Below are the code and all the weights of a small trained network. Each question names an input and a class and asks about switching units off, where a switched-off unit gives its printed mean instead of its output.

import numpy as np


def w(rows, s, z=0):
    codes = np.array(rows[::2]) - 128.0
    scale = np.full(codes.shape[1], s)
    scale[-1] = z or s
    return codes * scale


def f(y):
    return y / 2 * (1 + np.tanh(0.7978845608 * (y + 0.044715 * y**3)))


def log_softmax(a):
    a = a - a.max(-1, keepdims=True)
    return a - np.log(np.exp(a).sum(-1, keepdims=True))


def net(x, mask):
    res = np.array(x, float).reshape(1, 8) / 4 @ E
    y = f(res @ A[0][:, :-1].T + A[0][:, -1])
    res = res + np.where(mask, y, B[0][:, -1]) @ B[0][:, :-1]
    return log_softmax(res[-1] @ U[:, :-1].T + U[:, -1])


A, B = {}, {}
E = w([
[96,224,43,190,135,81,223,54],'x0',
[133,128,126,135,135,124,130,132],'x1',
[56,35,128,205,143,207,95,37],'x2',
[46,43,110,159,3,60,183,186],'x3',
[254,86,27,123,106,224,174,144],'x4',
[208,120,205,74,17,105,149,8],'x5',
[142,119,139,139,141,120,136,128],'x6',
[130,130,126,129,128,127,130,127],'x7',
],0.0055)
A[0] = w([
[100,59,111,163,162,143,109,53,32],'N1',
[174,112,13,119,128,177,135,198,246],'N2',
[169,156,128,83,125,63,156,199,180],'N3',
[131,100,184,101,17,124,192,86,60],'N4',
[144,88,197,100,114,166,90,168,1],'N5',
[179,199,124,98,100,77,124,178,14],'N6',
[154,171,133,112,179,153,95,90,30],'N7',
[106,61,142,162,136,174,124,47,117],'N8',
[135,84,151,100,146,141,73,194,66],'N9',
[136,170,114,142,99,96,198,31,105],'N10',
[104,174,85,142,134,108,189,62,24],'N11',
[51,171,139,124,140,82,101,130,247],'N12',
[157,180,135,74,135,88,151,197,62],'N13',
[163,173,146,123,176,162,105,102,54],'N14',
[92,95,111,146,63,108,144,173,127],'N15',
[86,164,68,169,182,123,200,131,107],'N16',
[129,186,114,192,136,104,192,91,80],'N17',
[99,90,117,172,209,146,122,203,171],'N18',
[108,49,142,108,79,81,210,131,97],'N19',
[172,195,171,100,112,168,90,52,81],'N20',
[52,162,146,93,142,65,64,129,175],'N21',
[196,111,194,70,59,111,148,2,101],'N22',
[147,171,113,69,160,152,76,66,89],'N23',
[176,146,130,108,201,118,91,78,37],'N24',
[146,56,177,59,131,135,98,137,23],'N25',
[118,145,68,150,166,103,181,106,161],'N26',
[168,175,147,65,124,82,186,168,52],'N27',
[89,161,189,129,145,65,82,95,95],'N28',
[144,170,133,102,180,162,94,97,53],'N29',
[145,153,135,102,202,150,109,84,40],'N30',
[150,91,123,73,136,96,74,153,25],'N31',
[193,89,46,92,111,180,178,104,141],'N32',
],0.0079,0.0027)
B[0] = w([
[94,201,131,173,48,113,97,80,167],'N1',
[148,86,167,130,178,136,174,59,246],'N2',
[78,163,105,161,137,139,89,70,201],'N3',
[84,156,107,166,183,120,194,172,212],'N4',
[175,109,153,109,62,150,85,186,152],'N5',
[77,153,135,166,62,104,82,62,167],'N6',
[136,108,115,167,90,97,155,182,160],'N7',
[54,209,82,151,63,124,56,56,191],'N8',
[140,151,175,100,84,180,114,175,167],'N9',
[181,129,180,67,98,197,109,208,206],'N10',
[199,97,170,106,31,159,90,194,170],'N11',
[170,78,142,97,166,138,128,93,221],'N12',
[62,170,134,183,100,121,89,53,172],'N13',
[110,73,102,168,102,81,138,171,164],'N14',
[99,123,76,169,154,87,175,211,185],'N15',
[145,153,192,96,114,166,97,170,198],'N16',
[169,106,161,87,51,182,121,180,178],'N17',
[91,195,135,119,166,168,125,119,228],'N18',
[105,117,86,170,133,101,157,179,195],'N19',
[76,141,100,159,161,88,183,182,188],'N20',
[188,77,162,112,156,91,158,73,209],'N21',
[55,185,164,83,254,190,160,123,254],'N22',
[138,112,95,183,129,107,152,183,174],'N23',
[104,104,103,155,98,89,151,161,166],'N24',
[166,128,165,106,71,169,87,213,155],'N25',
[144,116,168,83,117,178,119,153,182],'N26',
[79,153,130,162,92,114,77,65,176],'N27',
[193,25,133,156,119,122,159,99,184],'N28',
[129,106,90,181,91,87,149,216,165],'N29',
[126,118,103,179,105,80,125,177,165],'N30',
[135,137,154,126,75,161,112,129,132],'N31',
[160,52,179,137,133,76,141,60,214],'N32',
],0.0071,0.0059)
U = w([
[91,203,155,103,236,171,146,153,214],'0',
[175,133,200,48,13,181,76,211,29],'1',
[106,113,43,228,120,35,187,228,40],'2',
[79,220,110,184,55,113,45,2,34],'3',
[128,135,127,93,175,127,134,112,255],'4',
[125,137,128,91,172,121,137,106,248],'5',
[181,20,190,118,163,89,165,34,22],'6',
],0.0087,0.0069)

Each question gives the input, the list of numbers given to net, and the class t.
The units are the neurons (one row each of A and B). Each row of codes is followed by its name. A weight is (code - 128) times the scale printed after its matrix; where a second scale follows, it is the last column's (A, B and U).
mask holds one flag per neuron, in row order. A switched-off neuron (its flag False) gives its mean, the last column of its row in B, instead of its output. The means were averaged over made-up inputs and are rounded, as every weight is.
A unit's drop is (log p(t) with every unit on - log p(t) with that unit switched off) / (log p(t) with every unit on - log p(t) with every unit switched off).
The circuit of an input: a set's keep is (log p(t) with only the set's units on - log p(t) with every unit switched off) / (log p(t) with every unit on - log p(t) with every unit switched off). Starting from the 12 units with the biggest drops (on a tie, the unit counted first), units are removed one at a time, each time the one whose removal leaves the highest keep (on an exact tie, the one counted first), for as long as the keep stays at least 0.8.
units of the circuit, in order: the units of the circuit, biggest drop first
unit that matters most: the unit with the biggest drop
top k neurons: the k neurons with the biggest drops, biggest first
drop when u is switched off: that unit's drop, to one decimal
input [-8,3,8,-4,-5,6,-2,6], class 1: unit that matters most => N25
input [2,-4,-5,6,7,-3,0,-5], class 6: top 2 neurons => [N2; N32]
input [3,8,-8,-1,5,7,-6,7], class 3: units of the circuit, in order => [N6; N27]
input [1,2,-2,6,-8,-2,-3,-6], class 6: units of the circuit, in order => [N21; N12]
input [-7,0,-4,-2,1,-6,7,5], class 1: top 2 neurons => [N9; N22]
input [3,-1,7,-5,-6,7,5,5], class 0: top 3 neurons => [N22; N20; N10]
input [-7,7,-6,-2,-8,-3,-7,-7], class 6: units of the circuit, in order => [N21; N28]
input [4,-2,-6,2,7,2,6,-2], class 6: top 4 neurons => [N32; N2; N8; N18]
input [6,-1,-4,-3,-7,-2,5,4], class 6: top 3 neurons => [N21; N28; N12]
input [-8,1,8,2,1,-5,-7,0], class 1: top 3 neurons => [N9; N5; N25]
input [3,4,-3,-6,6,-5,6,-4], class 2: units of the circuit, in order => [N22; N29]
input [-6,7,4,-2,-2,1,5,1], class 1: units of the circuit, in order => [N25; N5]
input [5,-7,-7,-2,5,8,-1,-3], class 0: top 4 neurons => [N22; N10; N4; N20]
input [-6,-6,-8,0,-3,-2,-4,-6], class 3: units of the circuit, in order => [N13; N3; N6]
input [3,3,-6,-4,8,-3,6,-3], class 6: units of the circuit, in order => [N2; N32]
input [5,-3,6,-5,7,-1,1,-3], class 6: units of the circuit, in order => [N32]
input [2,1,8,-4,6,-2,-7,5], class 3: top 2 neurons => [N8; N1]
input [-4,-6,5,5,-4,7,0,-6], class 0: top 2 neurons => [N22; N4]
input [-7,0,-3,8,5,4,3,-2], class 2: top 4 neurons => [N4; N19; N15; N10]
input [-7,8,-5,8,7,2,-3,0], class 2: top 4 neurons => [N15; N19; N4; N10]
input [1,-5,-6,5,-8,6,3,4], class 6: unit that matters most => N28
input [7,-3,8,-1,0,-7,4,-1], class 3: top 2 neurons => [N1; N8]
input [-4,-1,3,3,-7,1,6,-4], class 6: units of the circuit, in order => [N28; N21]
input [-8,-8,8,-2,4,3,-6,-8], class 1: top 4 neurons => [N25; N5; N9; N3]
input [-1,-6,4,3,4,7,-1,-5], class 0: top 2 neurons => [N22; N4]
input [7,6,-7,1,6,-3,2,-4], class 1: drop when N17 is switched off => 0.4
input [-1,2,5,-8,-8,3,-2,7], class 2: drop when N29 is switched off => 0.1
input [-7,4,5,-6,-4,5,4,-1], class 1: units of the circuit, in order => [N25]
